Below is a small trained network, with its code and all its weights. Each question gives an input and a class and asks what happens when units are switched off, that is, made to give their printed mean instead of their output.

import numpy as np


def w(rows, s, z=0):
    codes = np.array(rows[::2]) - 128.0
    scale = np.full(codes.shape[1], s)
    scale[-1] = z or s
    return codes * scale


def norm(h):
    return h / np.sqrt((h * h).mean(-1, keepdims=True) + 1e-5)


def f(y):
    return np.maximum(y, 0)


def log_softmax(a):
    a = a - a.max(-1, keepdims=True)
    return a - np.log(np.exp(a).sum(-1, keepdims=True))


def net(x, mask):
    res = np.array(x, float).reshape(1, 3) / 4 @ E
    u = 0
    for l in range(2):
        y = f(norm(res) @ A[l][:, :-1].T + A[l][:, -1])
        res = res + np.where(mask[u : u + 5], y, B[l][:, -1]) @ B[l][:, :-1]
        u += 5
    return log_softmax(norm(res)[-1] @ U[:, :-1].T + U[:, -1])


A, B = {}, {}
E = w([
[146,63,59,218,19,128,181,120,222,108,39,108],'x0',
[176,59,58,103,153,12,168,120,137,45,135,77],'x1',
[112,166,118,124,105,251,94,138,179,79,124,75],'x2',
],0.0026)
A[0] = w([
[95,154,109,188,35,229,150,50,214,145,27,147,108],'L0N1',
[109,143,173,239,79,143,133,115,153,222,96,178,11],'L0N2',
[121,112,149,227,36,111,143,140,152,237,56,197,1],'L0N3',
[115,60,5,150,105,97,179,146,211,42,108,52,12],'L0N4',
[165,27,60,201,73,116,171,149,239,96,27,86,63],'L0N5',
],0.003,0.0032)
B[0] = w([
[96,78,133,121,109,98,110,218,109,167,179,164,248],'L0N1',
[38,92,101,146,137,155,167,106,144,206,93,140,176],'L0N2',
[83,72,30,197,129,178,197,38,103,177,87,194,190],'L0N3',
[253,158,90,152,128,75,52,75,168,28,75,67,214],'L0N4',
[167,138,159,94,162,111,138,47,152,108,77,82,254],'L0N5',
],0.0054,0.0041)
A[1] = w([
[107,169,193,95,132,140,62,252,122,134,125,140,158],'L1N1',
[167,21,79,131,146,41,197,126,83,99,150,139,60],'L1N2',
[160,254,183,111,191,154,110,63,68,111,157,147,3],'L1N3',
[83,185,158,96,211,153,123,81,96,167,135,114,79],'L1N4',
[138,170,161,76,199,96,95,130,146,118,134,105,125],'L1N5',
],0.0044,0.0029)
B[1] = w([
[142,177,87,55,90,84,67,157,115,140,206,40,254],'L1N1',
[149,113,201,188,98,187,79,240,160,99,203,147,241],'L1N2',
[112,160,92,99,142,148,199,3,115,114,19,90,229],'L1N3',
[128,98,76,121,175,98,166,84,155,72,45,140,227],'L1N4',
[90,163,173,154,110,144,214,117,95,171,131,205,249],'L1N5',
],0.0048,0.0038)
U = w([
[87,173,119,87,81,178,28,226,138,162,217,63,36],'0',
[87,207,123,55,187,124,181,18,72,116,113,115,148],'1',
[254,96,129,174,117,91,90,74,188,28,104,66,253],'2',
[45,49,103,207,106,176,155,115,147,227,97,195,132],'3',
[146,116,232,180,157,99,156,237,103,92,233,193,20],'4',
],0.0093,0.0012)

Each question gives the input, the list of numbers given to net, and the class t.
The units are the neurons (one row each of A and B). Each row of codes is followed by its name. A weight is (code - 128) times the scale printed after its matrix; where a second scale follows, it is the last column's (A, B and U).
mask holds one flag per neuron, layer by layer. A switched-off neuron (its flag False) gives its mean, the last column of its row in B, instead of its output. The means were averaged over made-up inputs and are rounded, as every weight is.
A unit's drop is (log p(t) with every unit on - log p(t) with that unit switched off) / (log p(t) with every unit on - log p(t) with every unit switched off).
The circuit of an input: a set's keep is (log p(t) with only the set's units on - log p(t) with every unit switched off) / (log p(t) with every unit on - log p(t) with every unit switched off). Starting from all 10 units, units are removed one at a time, each time the one whose removal leaves the highest keep (on an exact tie, the one counted first), for as long as the keep stays at least 0.8.
units of the circuit, in order: the units of the circuit, biggest drop first
most important unit: the unit with the biggest drop
k most important neurons: the k neurons with the biggest drops, biggest first
drop when u is switched off: that unit's drop, to one decimal
input [-1,-8,1], class 0: most important unit => L1N1
input [-4,6,8], class 1: 3 most important neurons => [L0N1 L1N2 L1N5]
input [3,-7,6], class 0: units of the circuit, in order => [L0N1 L1N1]
input [-8,4,-8], class 4: 2 most important neurons => [L1N2 L0N5]
input [-5,4,-2], class 4: 2 most important neurons => [L1N2 L0N5]
input [-2,2,6], class 1: 2 most important neurons => [L0N1 L1N2]
input [-2,-4,-8], class 3: 2 most important neurons => [L0N5 L0N4]
input [0,-7,2], class 0: 2 most important neurons => [L0N1 L1N1]
input [-7,4,-7], class 4: 2 most important neurons => [L1N2 L0N5]
input [1,0,4], class 0: 2 most important neurons => [L0N1 L0N3]
input [-5,7,2], class 4: 2 most important neurons => [L0N5 L1N2]
input [-3,5,1], class 4: drop when L0N5 is switched off => 0.1
input [-6,6,-2], class 4: drop when L0N5 is switched off => 0.4
input [-6,7,-5], class 4: most important unit => L1N2
